Below are the code and all the weights of a small trained network. Each question names an input and a class and asks about switching units off, where a switched-off unit gives its printed mean instead of its output.

import numpy as np


def w(rows, s, z=0):
    codes = np.array(rows[::2]) - 128.0
    scale = np.full(codes.shape[1], s)
    scale[-1] = z or s
    return codes * scale


def f(y):
    return y / 2 * (1 + np.tanh(0.7978845608 * (y + 0.044715 * y**3)))


def log_softmax(a):
    a = a - a.max(-1, keepdims=True)
    return a - np.log(np.exp(a).sum(-1, keepdims=True))


def net(x, mask):
    res = np.array(x, float).reshape(1, 7) / 4 @ E
    y = f(res @ A[0][:, :-1].T + A[0][:, -1])
    res = res + np.where(mask, y, B[0][:, -1]) @ B[0][:, :-1]
    return log_softmax(res[-1] @ U[:, :-1].T + U[:, -1])


A, B = {}, {}
E = w([
[130,120,121,123],'x0',
[66,46,96,252],'x1',
[139,108,106,112],'x2',
[255,103,240,142],'x3',
[162,85,90,91],'x4',
[131,131,129,127],'x5',
[136,132,117,134],'x6',
],0.007)
A[0] = w([
[75,74,167,254,18],'neuron 0',
[187,63,63,43,52],'neuron 1',
[184,82,228,155,151],'neuron 2',
[8,63,90,11,28],'neuron 3',
[127,4,85,181,69],'neuron 4',
[219,31,117,102,248],'neuron 5',
[141,213,134,31,26],'neuron 6',
],0.0077,0.0013)
B[0] = w([
[155,82,175,44,237],'neuron 0',
[40,117,156,86,172],'neuron 1',
[47,217,1,153,253],'neuron 2',
[80,126,29,127,221],'neuron 3',
[117,30,208,85,222],'neuron 4',
[83,219,137,207,220],'neuron 5',
[175,56,190,14,238],'neuron 6',
],0.0091,0.0043)
U = w([
[150,44,202,60,39],'0',
[79,191,1,171,37],'1',
[87,134,128,130,200],'2',
[162,100,70,136,252],'3',
],0.0095,0.0036)

Each question gives the input, the list of numbers given to net, and the class t.
The units are the neurons (one row each of A and B). Each row of codes is followed by its name. A weight is (code - 128) times the scale printed after its matrix; where a second scale follows, it is the last column's (A, B and U).
mask holds one flag per neuron, in row order. A switched-off neuron (its flag False) gives its mean, the last column of its row in B, instead of its output. The means were averaged over made-up inputs and are rounded, as every weight is.
A unit's drop is (log p(t) with every unit on - log p(t) with that unit switched off) / (log p(t) with every unit on - log p(t) with every unit switched off).
The circuit of an input: a set's keep is (log p(t) with only the set's units on - log p(t) with every unit switched off) / (log p(t) with every unit on - log p(t) with every unit switched off). Starting from all 7 units, units are removed one at a time, each time the one whose removal leaves the highest keep (on an exact tie, the one counted first), for as long as the keep stays at least 0.8.
circuit, biggest first: the units of the circuit, biggest drop first
unit that matters most: the unit with the biggest drop
k most important neurons: the k neurons with the biggest drops, biggest first
drop of u: that unit's drop, to one decimal
input [8,5,6,-4,4,3,3], class 0: most important neuron -> neuron 4
input [2,7,0,-3,-6,-5,-5], class 0: circuit, biggest first -> neuron 0; neuron 2
input [2,7,8,7,8,-5,-1], class 2: 4 most important neurons -> neuron 5; neuron 2; neuron 4; neuron 6
input [5,-6,1,-6,0,2,-7], class 0: 3 most important neurons -> neuron 6; neuron 2; neuron 5
input [-3,4,-1,8,6,-2,4], class 1: 3 most important neurons -> neuron 2; neuron 5; neuron 6
input [3,8,-1,2,-2,7,1], class 0: 2 most important neurons -> neuron 0; neuron 4
input [2,-6,-1,-5,5,5,0], class 0: 2 most important neurons -> neuron 6; neuron 2
input [-4,-8,-7,-2,-3,1,4], class 0: 2 most important neurons -> neuron 6; neuron 2
input [-1,7,5,-6,7,4,-2], class 0: 4 most important neurons -> neuron 4; neuron 2; neuron 0; neuron 5
input [-7,8,7,-7,-5,8,-2], class 0: 2 most important neurons -> neuron 0; neuron 4
input [2,6,2,8,0,-3,7], class 1: 2 most important neurons -> neuron 2; neuron 5
input [8,8,7,-8,7,8,3], class 0: 3 most important neurons -> neuron 4; neuron 2; neuron 0
input [-4,-7,3,-5,5,2,8], class 0: 2 most important neurons -> neuron 6; neuron 2
input [-2,-3,-2,7,6,2,6], class 1: unit that matters most -> neuron 2
input [-2,5,7,2,-1,-5,4], class 0: 2 most important neurons -> neuron 4; neuron 0
input [8,2,4,6,5,6,0], class 1: 4 most important neurons -> neuron 2; neuron 5; neuron 6; neuron 0
input [-1,5,4,7,5,1,8], class 1: 2 most important neurons -> neuron 2; neuron 5
input [5,0,0,4,2,1,-3], class 1: drop of neuron 6 -> 0.2
input [-5,-7,-8,8,-4,7,0], class 1: drop of neuron 1 -> 0.0
input [8,2,-4,8,-5,8,-4], class 1: circuit, biggest first -> neuron 2
input [4,-3,-1,8,6,2,2], class 1: drop of neuron 5 -> 0.1
input [-8,-3,0,6,-5,-3,5], class 1: drop of neuron 2 -> 0.5
